Here is a tiny trained network, its code and every weight. The questions are about switching its units off for an input and a class, where a switched-off unit gives its printed mean instead of its output.

import numpy as np


def w(rows, s, z=0):
    codes = np.array(rows[::2]) - 128.0
    scale = np.full(codes.shape[1], s)
    scale[-1] = z or s
    return codes * scale


def f(y):
    return np.maximum(y, 0)


def log_softmax(a):
    a = a - a.max(-1, keepdims=True)
    return a - np.log(np.exp(a).sum(-1, keepdims=True))


def net(x, mask):
    res = np.array(x, float).reshape(1, 4) / 4 @ E
    y = f(res @ A[0][:, :-1].T + A[0][:, -1])
    res = res + np.where(mask, y, B[0][:, -1]) @ B[0][:, :-1]
    return log_softmax(res[-1] @ U[:, :-1].T + U[:, -1])


A, B = {}, {}
E = w([
[167,57,179,234,91,94],'x0',
[129,128,125,131,131,129],'x1',
[248,55,94,74,182,130],'x2',
[93,94,60,83,49,10],'x3',
],0.012)
A[0] = w([
[191,41,56,61,119,63,84],'neuron 0',
[227,123,124,102,247,198,175],'neuron 1',
[79,201,53,26,164,171,254],'neuron 2',
[94,131,62,46,97,117,196],'neuron 3',
[35,133,113,111,40,51,122],'neuron 4',
[159,61,71,59,91,36,87],'neuron 5',
[187,64,209,247,90,73,160],'neuron 6',
[161,20,179,254,54,123,151],'neuron 7',
[55,121,124,168,41,49,144],'neuron 8',
[46,212,198,207,130,195,214],'neuron 9',
],0.0092,0.0077)
B[0] = w([
[170,196,117,98,169,226,207],'neuron 0',
[163,75,206,64,2,174,237],'neuron 1',
[30,126,140,75,103,121,252],'neuron 2',
[68,158,154,88,149,82,212],'neuron 3',
[116,105,114,171,101,27,222],'neuron 4',
[136,223,73,103,185,207,211],'neuron 5',
[243,80,120,190,187,153,237],'neuron 6',
[216,129,87,214,152,109,239],'neuron 7',
[145,167,58,179,103,45,221],'neuron 8',
[133,224,80,97,216,192,234],'neuron 9',
],0.0096,0.016)
U = w([
[93,170,120,95,155,180,253],'0',
[163,148,106,148,201,167,101],'1',
[121,89,182,88,43,147,145],'2',
[168,8,169,143,130,165,45],'3',
[63,118,124,123,119,75,102],'4',
[146,111,104,177,95,82,90],'5',
],0.015,0.0037)

Each question gives the input, the list of numbers given to net, and the class t.
The units are the neurons (one row each of A and B). Each row of codes is followed by its name. A weight is (code - 128) times the scale printed after its matrix; where a second scale follows, it is the last column's (A, B and U).
mask holds one flag per neuron, in row order. A switched-off neuron (its flag False) gives its mean, the last column of its row in B, instead of its output. The means were averaged over made-up inputs and are rounded, as every weight is.
A unit's drop is (log p(t) with every unit on - log p(t) with that unit switched off) / (log p(t) with every unit on - log p(t) with every unit switched off).
The circuit of an input: a set's keep is (log p(t) with only the set's units on - log p(t) with every unit switched off) / (log p(t) with every unit on - log p(t) with every unit switched off). Starting from all 10 units, units are removed one at a time, each time the one whose removal leaves the highest keep (on an exact tie, the one counted first), for as long as the keep stays at least 0.8.
units of the circuit, in order: the units of the circuit, biggest drop first
top k neurons: the k neurons with the biggest drops, biggest first
drop of u: that unit's drop, to one decimal
input [-6,7,7,0], class 2: top 2 neurons -> neuron 1; neuron 9
input [2,1,1,0], class 3: units of the circuit, in order -> neuron 9; neuron 8
input [1,-3,8,0], class 3: units of the circuit, in order -> neuron 1
input [-8,-1,1,-5], class 2: units of the circuit, in order -> neuron 1; neuron 5
input [3,7,3,8], class 1: top 2 neurons -> neuron 5; neuron 0
input [6,8,-8,0], class 1: top 3 neurons -> neuron 9; neuron 6; neuron 1
input [6,-4,-7,0], class 1: top 4 neurons -> neuron 9; neuron 6; neuron 1; neuron 2
input [6,1,8,0], class 3: top 3 neurons -> neuron 1; neuron 9; neuron 8
input [0,-5,0,4], class 4: top 3 neurons -> neuron 9; neuron 6; neuron 7
input [-7,3,0,7], class 4: top 2 neurons -> neuron 4; neuron 9
input [5,-2,1,0], class 3: top 2 neurons -> neuron 9; neuron 5
input [4,-1,5,0], class 3: top 3 neurons -> neuron 9; neuron 1; neuron 8
input [3,3,7,-1], class 3: top 2 neurons -> neuron 1; neuron 9
input [-8,-5,2,-5], class 2: units of the circuit, in order -> neuron 1
input [-2,-6,1,2], class 0: drop of neuron 4 -> 0.3
input [0,8,-1,-8], class 0: drop of neuron 7 -> 0.2
input [-1,-7,7,0], class 2: drop of neuron 7 -> 0.0
input [-5,1,-1,-5], class 0: drop of neuron 9 -> 0.6
